Below are the code and all the weights of a small trained network. Each question names an input and a class and asks about switching units off, where a switched-off unit gives its printed mean instead of its output.

import numpy as np


def w(rows, s, z=0):
    codes = np.array(rows[::2]) - 128.0
    scale = np.full(codes.shape[1], s)
    scale[-1] = z or s
    return codes * scale


def f(y):
    return y / 2 * (1 + np.tanh(0.7978845608 * (y + 0.044715 * y**3)))


def log_softmax(a):
    a = a - a.max(-1, keepdims=True)
    return a - np.log(np.exp(a).sum(-1, keepdims=True))


def net(x, mask):
    res = np.array(x, float).reshape(1, 5) / 4 @ E
    y = f(res @ A[0][:, :-1].T + A[0][:, -1])
    res = res + np.where(mask, y, B[0][:, -1]) @ B[0][:, :-1]
    return log_softmax(res[-1] @ U[:, :-1].T + U[:, -1])


A, B = {}, {}
E = w([
[113,103,187,91,93,22,134,55],'x0',
[2,54,99,75,175,140,117,146],'x1',
[123,137,141,146,128,138,85,108],'x2',
[154,150,216,70,241,89,72,164],'x3',
[158,102,126,119,191,143,155,63],'x4',
],0.0088)
A[0] = w([
[52,109,112,97,150,133,137,144,2],'N1',
[78,94,68,168,77,135,147,90,14],'N2',
[138,94,169,106,186,112,96,168,118],'N3',
[43,138,109,131,58,187,150,67,137],'N4',
[124,92,122,108,172,79,151,37,120],'N5',
[134,141,89,136,194,226,142,182,77],'N6',
[12,85,148,125,162,175,121,130,9],'N7',
[83,147,157,85,46,2,125,131,38],'N8',
[32,45,83,118,176,117,115,142,68],'N9',
[98,173,97,145,120,191,103,249,138],'N10',
[91,177,157,41,178,128,96,146,125],'N11',
[128,68,85,102,79,184,174,86,44],'N12',
[171,168,133,151,136,200,135,172,60],'N13',
[98,131,114,132,81,66,65,155,215],'N14',
],0.0075,0.002)
B[0] = w([
[131,204,160,137,114,80,137,126,181],'N1',
[134,157,112,60,155,156,61,150,219],'N2',
[169,130,78,80,116,140,66,140,217],'N3',
[180,143,96,91,96,113,85,185,239],'N4',
[96,94,71,165,165,153,101,84,197],'N5',
[56,106,120,115,173,159,121,74,242],'N6',
[165,188,169,184,141,54,213,93,221],'N7',
[1,77,138,129,175,153,145,76,230],'N8',
[172,176,163,168,105,94,196,150,253],'N9',
[101,55,159,145,169,115,100,45,244],'N10',
[161,159,82,93,93,135,93,189,231],'N11',
[127,154,100,108,136,146,115,148,205],'N12',
[86,171,170,137,167,132,174,58,191],'N13',
[112,101,129,174,187,127,132,145,187],'N14',
],0.009,0.0054)
U = w([
[57,66,129,157,183,174,133,27,55],'0',
[219,254,197,222,93,81,207,115,138],'1',
[157,79,89,195,161,145,107,137,252],'2',
[188,175,62,46,108,159,46,213,49],'3',
],0.0067,0.0045)

Each question gives the input, the list of numbers given to net, and the class t.
The units are the neurons (one row each of A and B). Each row of codes is followed by its name. A weight is (code - 128) times the scale printed after its matrix; where a second scale follows, it is the last column's (A, B and U).
mask holds one flag per neuron, in row order. A switched-off neuron (its flag False) gives its mean, the last column of its row in B, instead of its output. The means were averaged over made-up inputs and are rounded, as every weight is.
A unit's drop is (log p(t) with every unit on - log p(t) with that unit switched off) / (log p(t) with every unit on - log p(t) with every unit switched off).
The circuit of an input: a set's keep is (log p(t) with only the set's units on - log p(t) with every unit switched off) / (log p(t) with every unit on - log p(t) with every unit switched off). Starting from the 12 units with the biggest drops (on a tie, the unit counted first), units are removed one at a time, each time the one whose removal leaves the highest keep (on an exact tie, the one counted first), for as long as the keep stays at least 0.8.
circuit, biggest first: the units of the circuit, biggest drop first
most important unit: the unit with the biggest drop
k most important neurons: the k neurons with the biggest drops, biggest first
drop of u: that unit's drop, to one decimal
input [-8,-7,-7,-8,8], class 0: most important unit : N6
input [7,1,3,8,6], class 3: 3 most important neurons : [N11 N3 N10]
input [-5,-2,2,4,5], class 0: circuit, biggest first : [N6 N4]
input [2,3,-2,-8,-4], class 3: 2 most important neurons : [N4 N2]
input [2,5,-6,2,-3], class 1: circuit, biggest first : [N9 N7 N1]
input [4,1,6,8,-5], class 3: 2 most important neurons : [N11 N3]
input [8,-7,6,-3,5], class 0: circuit, biggest first : [N8 N5]
input [-7,1,5,-4,2], class 0: circuit, biggest first : [N6 N10]
input [-5,8,8,2,5], class 1: 2 most important neurons : [N7 N9]
input [-2,-3,-4,-4,2], class 3: 2 most important neurons : [N7 N9]
input [-7,-6,3,-5,-2], class 0: circuit, biggest first : [N10 N13 N6]
input [6,3,-1,7,8], class 2: 2 most important neurons : [N5 N11]
input [-8,4,7,6,-7], class 0: 2 most important neurons : [N10 N6]
input [-5,6,1,1,-4], class 1: circuit, biggest first : [N7 N9]
input [-3,6,-5,3,4], class 1: circuit, biggest first : [N9 N7]
input [6,-7,5,1,-8], class 2: circuit, biggest first : [N8]
input [2,4,8,-3,-4], class 1: circuit, biggest first : [N7 N6 N9]
input [-7,8,8,3,-3], class 1: 4 most important neurons : [N7 N9 N1 N8]
input [3,6,2,-7,3], class 3: 3 most important neurons : [N2 N4 N12]
input [1,7,-6,7,7], class 1: 3 most important neurons : [N7 N9 N1]
input [7,5,-8,-8,-2], class 3: most important unit : N4
input [1,4,-7,-8,-7], class 3: 2 most important neurons : [N4 N2]
input [-7,-5,4,-1,0], class 0: drop of N10 : 0.1
input [4,-3,7,-5,-1], class 3: drop of N8 : -0.1
input [-1,8,0,3,8], class 1: drop of N9 : 0.2
input [-8,2,-3,5,-3], class 0: drop of N6 : 0.2
input [8,-4,-7,5,-3], class 0: most important unit : N8
